Below are the code and all the weights of a small trained network. Each question names an input and a target symbol and asks about switching units off, where a switched-off unit gives its printed mean instead of its output.

import numpy as np


def w(rows, s, z=0):
    codes = np.array(rows[::2]) - 128.0
    scale = np.full(codes.shape[1], s)
    scale[-1] = z or s
    return codes * scale


def norm(h):
    return h / np.sqrt((h * h).mean(-1, keepdims=True) + 1e-5)


def f(y):
    return np.maximum(y, 0)


def softmax(a):
    e = np.exp(a - a.max(-1, keepdims=True))
    return e / e.sum(-1, keepdims=True)


def log_softmax(a):
    a = a - a.max(-1, keepdims=True)
    return a - np.log(np.exp(a).sum(-1, keepdims=True))


def net(x, mask):
    ids = ['ΘΠβγεζηλστω'.index(c) for c in x.split()]
    T = len(ids)
    res = E[ids] + P[:T]
    u = 0
    for l in range(3):
        r = norm(res)
        for j in range(3):
            rows = slice(2 * j, 2 * j + 2)
            q, k, v = (r @ M[l][rows].T for M in (Q, K, V))
            z = softmax(np.where(np.tri(T) > 0, q @ k.T / 2**0.5, -1e9)) @ v
            o = O[l][rows]
            res = res + np.where(mask[u + j], z, o[:, -1]) @ o[:, :-1]
        u += 3
        y = f(norm(res) @ A[l][:, :-1].T + A[l][:, -1])
        res = res + np.where(mask[u : u + 4], y, B[l][:, -1]) @ B[l][:, :-1]
        u += 4
    return log_softmax(norm(res)[-1] @ U[:, :-1].T + U[:, -1])


Q, K, V, O, A, B = {}, {}, {}, {}, {}, {}
E = w([
[43,67,173,123,80,203,138,130,148],'Θ',
[137,143,196,180,167,153,176,132,109],'Π',
[145,156,146,193,134,149,166,106,67],'β',
[153,103,145,140,97,179,57,49,134],'γ',
[218,209,3,163,38,103,179,95,222],'ε',
[92,126,113,103,219,148,132,133,101],'ζ',
[144,178,118,143,133,125,113,131,34],'η',
[171,136,129,47,124,204,154,82,74],'λ',
[113,39,110,113,144,118,176,80,93],'σ',
[124,74,155,123,142,52,143,108,79],'τ',
[126,135,77,117,72,158,145,195,88],'ω',
],0.007)
P = w([
[4,240,129,120,77,119,145,41,140],'0',
[23,206,134,140,80,135,148,68,125],'1',
[46,192,126,148,91,138,150,92,125],'2',
[60,171,127,150,106,142,143,101,114],'3',
[76,157,120,156,112,148,136,108,112],'4',
[93,145,118,155,121,148,134,115,107],'5',
[106,135,111,153,131,148,129,124,104],'6',
[118,124,112,151,140,144,125,129,101],'7',
[131,114,115,146,147,144,123,143,99],'8',
[146,102,116,146,152,145,123,151,99],'9',
[159,95,116,139,159,143,120,165,97],'10',
[176,84,120,141,161,146,116,183,96],'11',
[179,76,127,128,163,141,119,194,94],'12',
[182,69,112,121,178,148,113,202,85],'13',
],0.0043)
Q[0] = w([
[134,107,142,108,124,50,138,137,138],'0.h1',
[125,134,94,104,113,127,86,151,182],'0.h1',
[116,116,169,70,109,116,106,104,157],'0.h2',
[125,128,115,87,91,100,133,144,212],'0.h2',
[160,172,107,106,128,79,111,129,249],'0.h3',
[148,133,105,110,118,122,112,124,142],'0.h3',
],0.012)
K[0] = w([
[50,168,227,172,177,115,198,174,184],'0.h1',
[86,171,160,135,39,174,147,66,157],'0.h1',
[79,194,190,122,135,147,76,1,158],'0.h2',
[34,195,120,104,96,140,145,118,144],'0.h2',
[8,182,140,130,75,128,169,78,124],'0.h3',
[102,160,147,151,114,127,142,117,170],'0.h3',
],0.0074)
V[0] = w([
[131,107,145,121,217,130,107,165,149],'0.h1',
[121,97,50,68,96,74,83,137,92],'0.h1',
[101,48,53,98,116,166,161,163,90],'0.h2',
[89,101,146,126,155,179,160,184,76],'0.h2',
[126,99,137,194,133,174,2,70,175],'0.h3',
[139,125,121,245,151,145,238,157,124],'0.h3',
],0.0034)
O[0] = w([
[101,91,122,206,167,217,93,176,159,5],'0.h1',
[62,174,141,109,92,96,147,165,131,133],'0.h1',
[114,191,149,63,18,86,139,131,147,212],'0.h2',
[122,170,174,73,134,57,134,120,132,190],'0.h2',
[125,114,144,136,132,139,196,212,4,199],'0.h3',
[160,112,155,8,127,128,106,80,158,149],'0.h3',
],0.0035,0.0022)
A[0] = w([
[145,176,95,119,215,127,170,129,242,247],'0.n1',
[189,166,222,253,107,179,132,121,127,168],'0.n2',
[125,70,90,185,195,88,127,126,123,85],'0.n3',
[30,85,229,122,82,96,49,109,157,135],'0.n4',
],0.0031,0.0011)
B[0] = w([
[69,130,94,142,40,70,3,121,119,150],'0.n1',
[39,154,106,35,160,93,69,117,107,253],'0.n2',
[151,204,104,157,97,163,130,116,175,150],'0.n3',
[200,77,69,231,209,121,98,110,182,201],'0.n4',
],0.0034,0.0024)
Q[1] = w([
[195,194,117,123,158,6,239,138,247],'1.h1',
[176,111,138,186,77,130,108,117,215],'1.h1',
[158,148,141,154,118,252,30,105,90],'1.h2',
[113,2,46,76,130,72,98,75,86],'1.h2',
[136,168,108,170,171,119,232,184,189],'1.h3',
[170,134,133,151,166,98,93,83,133],'1.h3',
],0.008)
K[1] = w([
[103,172,91,132,121,92,124,51,193],'1.h1',
[37,162,181,189,106,171,125,88,146],'1.h1',
[166,82,109,169,80,141,175,186,2],'1.h2',
[103,116,156,88,251,137,181,221,135],'1.h2',
[95,173,127,140,127,139,133,83,213],'1.h3',
[90,136,136,168,110,101,155,193,101],'1.h3',
],0.008)
V[1] = w([
[175,114,114,147,164,147,247,151,115],'1.h1',
[44,75,91,135,129,120,181,166,115],'1.h1',
[175,48,81,154,73,98,157,120,100],'1.h2',
[162,150,253,201,82,100,141,110,121],'1.h2',
[140,98,141,103,95,172,23,103,148],'1.h3',
[124,72,159,167,82,79,118,158,108],'1.h3',
],0.0046)
O[1] = w([
[152,188,208,43,158,73,108,95,151,63],'1.h1',
[176,102,194,132,117,183,120,182,254,250],'1.h1',
[51,61,71,70,89,91,119,124,96,113],'1.h2',
[134,112,53,105,182,126,56,111,228,121],'1.h2',
[128,157,35,169,80,201,100,44,118,103],'1.h3',
[131,144,110,206,204,109,163,148,112,77],'1.h3',
],0.0041,0.0013)
A[1] = w([
[77,240,111,114,89,100,118,175,74,142],'1.n1',
[254,124,88,140,227,129,184,83,175,3],'1.n2',
[89,167,177,107,152,103,108,93,142,112],'1.n3',
[167,63,127,88,73,170,105,137,176,107],'1.n4',
],0.0039,0.0029)
B[1] = w([
[132,122,175,125,163,128,97,151,211,254],'1.n1',
[255,154,151,86,179,154,87,93,215,151],'1.n2',
[168,129,87,104,150,137,110,124,108,178],'1.n3',
[92,56,143,146,153,102,149,151,139,187],'1.n4',
],0.0055,0.0027)
Q[2] = w([
[145,98,151,127,137,125,65,66,144],'2.h1',
[181,126,77,144,76,92,153,111,195],'2.h1',
[128,146,160,101,163,139,146,164,106],'2.h2',
[123,154,82,157,108,124,124,146,128],'2.h2',
[123,126,249,105,215,112,72,151,27],'2.h3',
[120,186,142,119,117,79,140,178,165],'2.h3',
],0.012)
K[2] = w([
[67,177,135,171,125,163,195,172,11],'2.h1',
[49,174,167,190,125,137,192,3,192],'2.h1',
[227,59,180,61,226,82,180,185,106],'2.h2',
[60,213,130,121,100,85,121,144,222],'2.h2',
[231,49,133,82,130,125,109,209,68],'2.h3',
[150,183,54,117,104,78,224,201,179],'2.h3',
],0.0059)
V[2] = w([
[86,100,243,178,150,106,166,15,129],'2.h1',
[147,251,190,169,89,75,103,87,71],'2.h1',
[155,193,168,102,177,130,135,209,99],'2.h2',
[192,70,182,70,101,91,138,170,110],'2.h2',
[114,180,96,13,50,233,93,148,121],'2.h3',
[91,207,141,158,29,57,13,200,165],'2.h3',
],0.0029)
O[2] = w([
[181,78,78,135,147,137,239,179,68,250],'2.h1',
[108,167,103,115,141,167,129,251,79,188],'2.h1',
[109,144,116,213,99,133,159,43,100,51],'2.h2',
[101,174,60,165,153,196,197,110,157,88],'2.h2',
[226,3,117,157,149,58,155,146,186,168],'2.h3',
[217,65,98,66,252,189,182,137,99,88],'2.h3',
],0.0039,0.0023)
A[2] = w([
[159,155,174,86,96,117,160,220,176,74],'2.n1',
[91,111,103,190,173,2,97,173,134,3],'2.n2',
[149,93,176,124,112,81,63,157,95,41],'2.n3',
[130,178,157,154,173,127,104,146,111,115],'2.n4',
],0.0058,0.0025)
B[2] = w([
[92,114,162,172,121,79,21,83,79,251],'2.n1',
[13,179,75,200,254,140,143,48,164,164],'2.n2',
[130,196,116,129,131,106,206,128,167,223],'2.n3',
[137,58,101,117,73,138,143,142,169,221],'2.n4',
],0.0062,0.0025)
U = w([
[108,83,140,157,80,220,148,154,230,134],'Θ',
[240,114,156,145,231,124,115,90,162,129],'Π',
[144,148,73,102,179,157,147,253,104,152],'β',
[138,81,43,181,117,193,79,66,54,139],'γ',
[162,170,42,155,45,112,145,127,183,178],'ε',
[157,169,212,234,101,130,223,126,61,108],'ζ',
[56,227,113,83,101,182,108,194,158,142],'η',
[164,199,136,44,93,141,148,59,85,84],'λ',
[81,57,106,63,93,32,211,128,104,3],'σ',
[72,169,71,181,220,87,153,97,131,241],'τ',
[89,175,206,162,79,45,39,123,132,119],'ω',
],0.0064,0.0022)

Each question gives the input, a string of symbols that net reads in full, and the target symbol t.
The units are the heads (2 rows each of Q, K, V and O) and the neurons (one row each of A and B). Each row of codes is followed by its name. A weight is (code - 128) times the scale printed after its matrix; where a second scale follows, it is the last column's (O, A, B and U).
mask holds one flag per unit, layer by layer, with each layer's heads first. A switched-off unit (its flag False) gives its mean, the last column of its rows in O or B, instead of its output. The means were averaged over made-up inputs and are rounded, as every weight is.
A unit's drop is (log p(t) with every unit on - log p(t) with that unit switched off) / (log p(t) with every unit on - log p(t) with every unit switched off).
The circuit of an input: a set's keep is (log p(t) with only the set's units on - log p(t) with every unit switched off) / (log p(t) with every unit on - log p(t) with every unit switched off). Starting from the 12 units with the biggest drops (on a tie, the unit counted first), units are removed one at a time, each time the one whose removal leaves the highest keep (on an exact tie, the one counted first), for as long as the keep stays at least 0.8.
circuit, biggest first: the units of the circuit, biggest drop first
k most important neurons: the k neurons with the biggest drops, biggest first
top k neurons in layer l: the k neurons of layer l with the biggest drops, biggest first
input γ γ σ γ β γ λ ω λ η, target Π: circuit, biggest first => (2.h3; 1.n1)
input Θ τ σ σ Θ Π, target ω: top neuron in layer 0 => (0.n1)
input ω γ Θ γ Π η γ, target Π: 3 most important neurons => (1.n1; 2.n3; 1.n3)
input ζ ω σ γ τ γ γ Θ γ ω γ, target ω: circuit, biggest first => (2.h1; 1.h2)
input ζ β τ Θ ζ β β Π ζ β, target Θ: 4 most important neurons => (2.n4; 0.n2; 2.n1; 0.n4)
input ε Π γ β γ γ Θ γ σ τ, target Π: circuit, biggest first => (1.h2; 0.n2)
input ζ γ σ σ τ η, target η: circuit, biggest first => (2.h3; 2.n4; 1.n1)
input σ ε σ ω γ ω η σ γ ω γ σ γ η, target ω: circuit, biggest first => (2.n1; 1.n1; 0.h2)
input η γ τ γ γ γ γ τ σ λ γ, target τ: 3 most important neurons => (2.n2; 2.n3; 0.n2)
input σ λ τ η σ γ γ η ω γ, target η: 3 most important neurons => (2.n3; 2.n1; 0.n2)
input β β σ ω τ ζ ω σ λ γ γ β λ β, target τ: 2 most important neurons => (2.n2; 0.n2)
input λ β η λ ω ε γ γ γ γ ζ, target Θ: 2 most important neurons => (2.n4; 2.n1)
input γ γ ω ζ γ γ λ γ γ Θ σ γ τ, target ζ: circuit, biggest first => (1.h2; 2.h2)
input γ β σ γ λ β σ γ Π γ Π γ λ Π, target τ: top neuron in layer 0 => (0.n2)
input σ β β σ τ γ ζ γ η γ ω η ζ, target Π: top 2 neurons in layer 1 => (1.n1; 1.n4)
input λ γ λ β β, target τ: top 2 neurons in layer 1 => (1.n1; 1.n2)
input γ β σ σ γ Θ γ γ Θ γ, target Θ: 3 most important neurons => (2.n1; 2.n3; 1.n4)
input ω λ λ ζ Π β Θ σ Π, target ω: 2 most important neurons => (2.n1; 0.n2)
input Π Θ σ γ β τ β β σ, target Π: 2 most important neurons => (0.n2; 1.n2)
input τ γ β γ, target β: 2 most important neurons => (2.n3; 2.n1)
input σ λ γ γ λ γ, target λ: 3 most important neurons => (0.n2; 2.n3; 2.n1)
input Π τ β ω σ ω σ γ σ η β, target ω: 2 most important neurons => (1.n1; 2.n1)
input Π η γ γ β λ γ β τ, target Π: 3 most important neurons => (1.n2; 0.n2; 0.n3)
input β λ Θ σ γ γ σ β ω τ ζ σ γ, target σ: top neuron in layer 2 => (2.n3)
input γ Θ λ η γ, target Θ: top 2 neurons in layer 1 => (1.n4; 1.n2)
input ω λ γ β γ ε γ η, target β: 2 most important neurons => (1.n1; 2.n4)
input Π λ Π, target τ: top 2 neurons in layer 0 => (0.n1; 0.n2)
input Θ η β, target β: top neuron in layer 0 => (0.n2)
input ε σ γ γ γ η σ β τ γ η ε γ, target η: top 2 neurons in layer 2 => (2.n3; 2.n1)
input γ ζ ζ σ ζ ω γ σ γ β Π σ β γ, target β: top 3 neurons in layer 2 => (2.n1; 2.n3; 2.n2)
